Here is a tiny trained network, its code and every weight. The questions are about switching its units off for an input and a class, where a switched-off unit gives its printed mean instead of its output.

import numpy as np


def w(rows, s, z=0):
    codes = np.array(rows[::2]) - 128.0
    scale = np.full(codes.shape[1], s)
    scale[-1] = z or s
    return codes * scale


def f(y):
    return np.maximum(y, 0)


def log_softmax(a):
    a = a - a.max(-1, keepdims=True)
    return a - np.log(np.exp(a).sum(-1, keepdims=True))


def net(x, mask):
    res = np.array(x, float).reshape(1, 6) / 4 @ E
    y = f(res @ A[0][:, :-1].T + A[0][:, -1])
    res = res + np.where(mask, y, B[0][:, -1]) @ B[0][:, :-1]
    return log_softmax(res[-1] @ U[:, :-1].T + U[:, -1])


A, B = {}, {}
E = w([
[134,177,167,2],'x0',
[131,124,126,130],'x1',
[131,134,129,129],'x2',
[12,188,183,154],'x3',
[129,129,129,128],'x4',
[132,133,127,131],'x5',
],0.0062)
A[0] = w([
[174,158,135,178,136],'N1',
[125,129,110,225,70],'N2',
[126,84,129,170,94],'N3',
[128,114,39,112,109],'N4',
[110,84,130,119,253],'N5',
[81,167,151,149,77],'N6',
[218,63,93,99,45],'N7',
[124,80,125,180,91],'N8',
[10,142,134,137,60],'N9',
[130,110,141,134,225],'N10',
[128,135,91,255,115],'N11',
[51,116,150,125,72],'N12',
[68,174,119,135,69],'N13',
[124,67,120,203,78],'N14',
[67,173,116,134,70],'N15',
[129,159,166,7,76],'N16',
[220,71,102,114,65],'N17',
[68,97,154,140,142],'N18',
[203,86,108,107,52],'N19',
[83,137,158,135,73],'N20',
],0.0073,0.0057)
B[0] = w([
[113,155,127,96,153],'N1',
[146,122,159,50,158],'N2',
[109,145,161,89,146],'N3',
[120,152,152,153,147],'N4',
[54,105,17,171,253],'N5',
[153,128,164,175,146],'N6',
[151,136,207,214,165],'N7',
[117,149,159,77,151],'N8',
[173,131,185,203,160],'N9',
[83,115,43,160,225],'N10',
[175,143,146,19,196],'N11',
[158,143,152,176,143],'N12',
[155,143,156,180,143],'N13',
[91,152,185,55,162],'N14',
[149,142,159,179,142],'N15',
[158,106,184,4,181],'N16',
[177,147,178,201,168],'N17',
[134,101,126,175,164],'N18',
[156,131,174,200,151],'N19',
[138,144,150,170,138],'N20',
],0.023,0.0057)
U = w([
[176,159,200,216,4],'0',
[151,146,184,2,60],'1',
[103,120,76,137,236],'2',
[92,131,80,143,187],'3',
[102,120,80,137,161],'4',
[100,117,81,136,140],'5',
],0.0073,0.0036)

Each question gives the input, the list of numbers given to net, and the class t.
The units are the neurons (one row each of A and B). Each row of codes is followed by its name. A weight is (code - 128) times the scale printed after its matrix; where a second scale follows, it is the last column's (A, B and U).
mask holds one flag per neuron, in row order. A switched-off neuron (its flag False) gives its mean, the last column of its row in B, instead of its output. The means were averaged over made-up inputs and are rounded, as every weight is.
A unit's drop is (log p(t) with every unit on - log p(t) with that unit switched off) / (log p(t) with every unit on - log p(t) with every unit switched off).
The circuit of an input: a set's keep is (log p(t) with only the set's units on - log p(t) with every unit switched off) / (log p(t) with every unit on - log p(t) with every unit switched off). Starting from the 12 units with the biggest drops (on a tie, the unit counted first), units are removed one at a time, each time the one whose removal leaves the highest keep (on an exact tie, the one counted first), for as long as the keep stays at least 0.8.
circuit, biggest first: the units of the circuit, biggest drop first
most important unit: the unit with the biggest drop
top k neurons: the k neurons with the biggest drops, biggest first
drop of u: that unit's drop, to one decimal
input [-8,1,1,4,5,-5], class 1: circuit, biggest first => (N11 N2)
input [0,6,-3,6,0,-5], class 0: circuit, biggest first => (N9 N12)
input [-6,-2,2,4,4,-4], class 1: top 3 neurons => (N11 N2 N14)
input [7,-2,-2,1,2,7], class 1: most important unit => N16
input [-1,0,-4,-7,5,6], class 0: circuit, biggest first => (N7 N17)
input [-8,2,7,-7,2,3], class 1: circuit, biggest first => (N11 N14)
input [-8,4,8,7,7,8], class 1: top 2 neurons => (N11 N2)
input [-5,-3,4,1,-1,0], class 1: drop of N11 => 0.8
input [8,7,5,3,-4,8], class 1: drop of N16 => 1.8
input [-5,4,-4,7,-4,3], class 0: drop of N6 => 0.2
